Here is a tiny trained network, its code and every weight. The questions are about switching its units off for an input and a class, where a switched-off unit gives its printed mean instead of its output.

import numpy as np


def w(rows, s, z=0):
    codes = np.array(rows[::2]) - 128.0
    scale = np.full(codes.shape[1], s)
    scale[-1] = z or s
    return codes * scale


def norm(h):
    return h / np.sqrt((h * h).mean(-1, keepdims=True) + 1e-5)


def f(y):
    return y / 2 * (1 + np.tanh(0.7978845608 * (y + 0.044715 * y**3)))


def log_softmax(a):
    a = a - a.max(-1, keepdims=True)
    return a - np.log(np.exp(a).sum(-1, keepdims=True))


def net(x, mask):
    res = np.array(x, float).reshape(1, 7) / 4 @ E
    u = 0
    for l in range(2):
        y = f(norm(res) @ A[l][:, :-1].T + A[l][:, -1])
        res = res + np.where(mask[u : u + 5], y, B[l][:, -1]) @ B[l][:, :-1]
        u += 5
    return log_softmax(norm(res)[-1] @ U[:, :-1].T + U[:, -1])


A, B = {}, {}
E = w([
[98,122,186,120,158,67,110,155,80,157,36,191],'x0',
[87,116,169,186,131,176,93,86,143,140,100,140],'x1',
[121,89,112,137,65,147,135,48,144,68,201,254],'x2',
[122,145,184,77,75,34,126,86,91,105,138,102],'x3',
[94,147,59,128,143,35,91,194,188,213,167,71],'x4',
[168,162,208,182,151,127,23,137,52,110,56,200],'x5',
[128,187,142,112,129,170,108,174,93,123,207,148],'x6',
],0.0088)
A[0] = w([
[105,164,105,82,112,52,42,160,111,220,213,109,2],'L0N0',
[171,169,241,105,142,127,89,167,56,112,185,86,80],'L0N1',
[147,166,126,86,102,89,106,96,2,77,187,114,77],'L0N2',
[89,189,108,128,140,49,59,255,167,201,202,77,90],'L0N3',
[98,132,33,155,106,144,167,124,87,79,207,136,155],'L0N4',
],0.0067,0.0071)
B[0] = w([
[149,29,89,174,122,105,140,103,42,146,8,80,170],'L0N0',
[115,169,177,155,79,52,243,71,176,24,41,138,167],'L0N1',
[133,76,67,127,10,65,178,59,137,124,50,94,168],'L0N2',
[62,16,9,189,135,187,137,145,70,91,171,81,254],'L0N3',
[129,118,180,134,113,89,93,254,192,177,198,146,202],'L0N4',
],0.0096,0.0073)
A[1] = w([
[127,120,88,135,161,132,114,138,167,179,47,52,140],'L1N0',
[148,82,44,188,141,125,136,132,108,175,107,112,8],'L1N1',
[87,85,180,169,115,120,73,67,103,127,122,252,58],'L1N2',
[217,158,127,165,137,139,29,161,90,81,119,129,25],'L1N3',
[145,167,140,113,143,91,153,98,88,95,87,63,149],'L1N4',
],0.011,0.0016)
B[1] = w([
[14,148,139,73,164,229,142,127,22,99,103,150,225],'L1N0',
[90,66,9,105,127,107,202,50,143,132,138,95,254],'L1N1',
[76,158,59,255,61,144,131,194,43,43,154,216,234],'L1N2',
[144,108,72,190,57,144,128,135,146,77,217,206,166],'L1N3',
[137,43,244,168,127,146,22,124,131,193,162,222,193],'L1N4',
],0.0084,0.0083)
U = w([
[48,61,26,100,140,132,163,127,94,138,104,72,226],'0',
[167,130,193,92,126,62,90,72,117,148,45,101,4],'1',
[144,146,97,59,107,120,140,162,247,162,223,94,113],'2',
[163,209,111,81,143,39,123,141,99,144,113,122,19],'3',
[107,118,157,241,104,142,104,157,96,100,110,206,201],'4',
[95,138,211,72,220,165,109,149,83,171,71,123,100],'5',
],0.013,0.0042)

Each question gives the input, the list of numbers given to net, and the class t.
The units are the neurons (one row each of A and B). Each row of codes is followed by its name. A weight is (code - 128) times the scale printed after its matrix; where a second scale follows, it is the last column's (A, B and U).
mask holds one flag per neuron, layer by layer. A switched-off neuron (its flag False) gives its mean, the last column of its row in B, instead of its output. The means were averaged over made-up inputs and are rounded, as every weight is.
A unit's drop is (log p(t) with every unit on - log p(t) with that unit switched off) / (log p(t) with every unit on - log p(t) with every unit switched off).
The circuit of an input: a set's keep is (log p(t) with only the set's units on - log p(t) with every unit switched off) / (log p(t) with every unit on - log p(t) with every unit switched off). Starting from all 10 units, units are removed one at a time, each time the one whose removal leaves the highest keep (on an exact tie, the one counted first), for as long as the keep stays at least 0.8.
circuit, biggest first: the units of the circuit, biggest drop first
top k neurons: the k neurons with the biggest drops, biggest first
k most important neurons of layer l: the k neurons of layer l with the biggest drops, biggest first
drop when u is switched off: that unit's drop, to one decimal
input [-4,8,5,-6,7,-2,4], class 2: circuit, biggest first => (L0N4; L1N2)
input [3,-7,-8,1,-8,8,6], class 1: 3 most important neurons of layer 0 => (L0N1; L0N3; L0N2)
input [-2,6,6,-4,8,-7,4], class 2: 2 most important neurons of layer 0 => (L0N4; L0N2)
input [2,5,-3,3,-4,-4,0], class 4: circuit, biggest first => (L0N3)
input [-1,-1,5,-5,8,7,0], class 0: top 2 neurons => (L1N1; L0N3)
input [-5,2,-3,3,-7,-8,-6], class 2: 4 most important neurons of layer 0 => (L0N3; L0N0; L0N2; L0N4)
input [6,8,3,4,2,-7,1], class 4: circuit, biggest first => (L0N3; L1N1)
input [-4,6,0,7,2,-5,-5], class 2: 2 most important neurons of layer 1 => (L1N1; L1N2)
input [5,-4,5,6,-4,-7,-3], class 2: top 2 neurons => (L0N3; L1N0)
input [8,-4,2,-3,-2,-8,-2], class 2: 3 most important neurons of layer 0 => (L0N3; L0N0; L0N2)
input [0,-6,-7,-1,-8,-1,1], class 5: 2 most important neurons of layer 1 => (L1N2; L1N3)
input [-1,3,-7,-5,-4,0,-5], class 5: top 2 neurons => (L0N3; L1N0)
input [-1,-4,-1,6,-4,-1,-6], class 1: top 2 neurons => (L0N3; L1N2)
input [-8,-2,7,2,7,-1,1], class 2: circuit, biggest first => (L0N4)
input [2,-7,6,-2,-6,-4,8], class 2: top 2 neurons => (L0N4; L1N2)
input [8,0,-6,-2,-4,-8,-7], class 5: drop when L0N3 is switched off => 0.5
input [-5,-3,-2,7,-7,-3,-8], class 1: drop when L0N3 is switched off => 0.4
input [7,8,-8,-1,-7,-8,-2], class 5: drop when L0N3 is switched off => 0.3
